Here is a tiny trained network, its code and every weight. The questions are about switching its units off for an input and a class, where a switched-off unit gives its printed mean instead of its output.

import numpy as np


def w(rows, s, z=0):
    codes = np.array(rows[::2]) - 128.0
    scale = np.full(codes.shape[1], s)
    scale[-1] = z or s
    return codes * scale


def norm(h):
    return h / np.sqrt((h * h).mean(-1, keepdims=True) + 1e-5)


def f(y):
    return y / 2 * (1 + np.tanh(0.7978845608 * (y + 0.044715 * y**3)))


def log_softmax(a):
    a = a - a.max(-1, keepdims=True)
    return a - np.log(np.exp(a).sum(-1, keepdims=True))


def net(x, mask):
    res = np.array(x, float).reshape(1, 6) / 4 @ E
    u = 0
    for l in range(2):
        y = f(norm(res) @ A[l][:, :-1].T + A[l][:, -1])
        res = res + np.where(mask[u : u + 9], y, B[l][:, -1]) @ B[l][:, :-1]
        u += 9
    return log_softmax(norm(res)[-1] @ U[:, :-1].T + U[:, -1])


A, B = {}, {}
E = w([
[195,132,65,202,93,215,76],'x0',
[50,6,96,168,218,99,144],'x1',
[148,53,69,105,33,76,46],'x2',
[65,166,114,103,123,181,140],'x3',
[124,53,167,105,138,118,182],'x4',
[253,68,17,171,130,74,178],'x5',
],0.0021)
A[0] = w([
[147,80,110,108,168,2,109,9],'L0N0',
[172,148,53,147,48,99,105,79],'L0N1',
[150,63,88,157,117,109,176,81],'L0N2',
[86,139,124,191,154,151,107,203],'L0N3',
[120,95,80,129,56,173,59,80],'L0N4',
[115,124,38,198,172,125,122,165],'L0N5',
[225,140,96,179,138,169,147,63],'L0N6',
[165,157,60,160,61,107,72,6],'L0N7',
[160,94,154,102,166,59,136,45],'L0N8',
],0.005,0.0017)
B[0] = w([
[97,112,176,177,12,91,171,215],'L0N0',
[41,180,44,106,169,98,123,211],'L0N1',
[83,217,161,142,76,106,122,213],'L0N2',
[224,56,137,87,132,150,130,217],'L0N3',
[91,126,68,53,3,213,75,180],'L0N4',
[193,143,228,136,199,208,109,253],'L0N5',
[159,202,77,212,200,92,253,249],'L0N6',
[87,113,39,5,148,80,136,178],'L0N7',
[84,107,82,183,106,137,118,161],'L0N8',
],0.0037,0.0016)
A[1] = w([
[151,14,99,150,142,76,159,130],'L1N0',
[34,128,137,116,234,129,138,45],'L1N1',
[142,234,219,98,86,166,94,103],'L1N2',
[30,69,197,56,52,77,63,8],'L1N3',
[102,66,220,129,137,153,199,152],'L1N4',
[137,239,207,71,105,136,72,38],'L1N5',
[100,72,138,205,74,2,161,71],'L1N6',
[37,142,183,81,184,101,192,53],'L1N7',
[131,44,126,120,20,27,196,58],'L1N8',
],0.0042,0.0015)
B[1] = w([
[71,226,157,100,91,105,126,188],'L1N0',
[176,55,112,71,115,125,226,170],'L1N1',
[98,147,192,169,177,2,101,182],'L1N2',
[218,143,135,195,168,147,161,235],'L1N3',
[109,110,82,73,72,99,90,252],'L1N4',
[83,140,166,124,206,32,77,160],'L1N5',
[109,140,160,172,81,120,172,215],'L1N6',
[114,76,22,77,159,154,112,203],'L1N7',
[63,111,182,170,120,157,142,208],'L1N8',
],0.0045,0.0022)
U = w([
[82,206,242,102,221,1,50,165],'0',
[32,81,212,228,6,62,209,180],'1',
[155,80,184,184,149,65,90,2],'2',
[68,5,133,10,191,136,194,148],'3',
[214,114,176,197,238,229,141,89],'4',
[142,43,163,150,62,244,27,112],'5',
[229,227,73,224,171,105,253,127],'6',
[108,204,3,65,41,109,47,174],'7',
],0.0085,0.0042)

Each question gives the input, the list of numbers given to net, and the class t.
The units are the neurons (one row each of A and B). Each row of codes is followed by its name. A weight is (code - 128) times the scale printed after its matrix; where a second scale follows, it is the last column's (A, B and U).
mask holds one flag per neuron, layer by layer. A switched-off neuron (its flag False) gives its mean, the last column of its row in B, instead of its output. The means were averaged over made-up inputs and are rounded, as every weight is.
A unit's drop is (log p(t) with every unit on - log p(t) with that unit switched off) / (log p(t) with every unit on - log p(t) with every unit switched off).
The circuit of an input: a set's keep is (log p(t) with only the set's units on - log p(t) with every unit switched off) / (log p(t) with every unit on - log p(t) with every unit switched off). Starting from the 12 units with the biggest drops (on a tie, the unit counted first), units are removed one at a time, each time the one whose removal leaves the highest keep (on an exact tie, the one counted first), for as long as the keep stays at least 0.8.
units of the circuit, in order: the units of the circuit, biggest drop first
most important unit: the unit with the biggest drop
k most important neurons: the k neurons with the biggest drops, biggest first
k most important neurons of layer l: the k neurons of layer l with the biggest drops, biggest first
drop when u is switched off: that unit's drop, to one decimal
input [-5,-2,-6,6,4,-4], class 3: units of the circuit, in order	L1N7
input [2,7,3,0,-6,0], class 5: units of the circuit, in order	L0N5, L0N4
input [3,3,2,1,0,1], class 5: 3 most important neurons of layer 1	L1N0, L1N4, L1N7
input [-2,8,4,7,-1,3], class 1: 2 most important neurons	L0N0, L1N0
input [4,5,5,8,6,8], class 1: units of the circuit, in order	L0N2, L1N8
input [1,7,-3,1,8,3], class 1: units of the circuit, in order	L1N0, L0N2
input [2,-3,-8,-5,5,-3], class 0: 3 most important neurons	L1N2, L1N3, L0N7
input [-1,2,6,-2,-2,2], class 1: 2 most important neurons	L0N0, L1N8
input [-7,3,-7,-6,4,4], class 1: 2 most important neurons	L0N0, L1N6
input [-7,0,-1,3,3,-7], class 3: 2 most important neurons	L1N7, L1N1
input [-6,-8,-8,-6,-6,2], class 0: 3 most important neurons	L1N5, L1N2, L1N3
input [6,8,2,-2,4,1], class 5: 3 most important neurons	L0N5, L1N2, L0N4
input [0,-8,6,8,6,-8], class 0: 2 most important neurons	L1N2, L1N5
input [-7,-8,8,-8,8,6], class 1: most important unit	L1N8
input [1,-4,0,-4,3,-1], class 0: 2 most important neurons	L0N0, L1N3
input [-5,-2,-5,-6,4,-6], class 3: 2 most important neurons of layer 0	L0N2, L0N5
input [4,5,-3,6,-3,3], class 4: drop when L0N5 is switched off	0.5
input [-2,6,-6,-6,6,8], class 1: drop when L0N0 is switched off	0.2
input [6,5,3,1,6,-2], class 5: drop when L0N1 is switched off	0.0
input [-3,6,2,-8,-3,-7], class 1: drop when L0N5 is switched off	0.1
input [7,-7,2,1,4,-8], class 0: units of the circuit, in order	L1N2
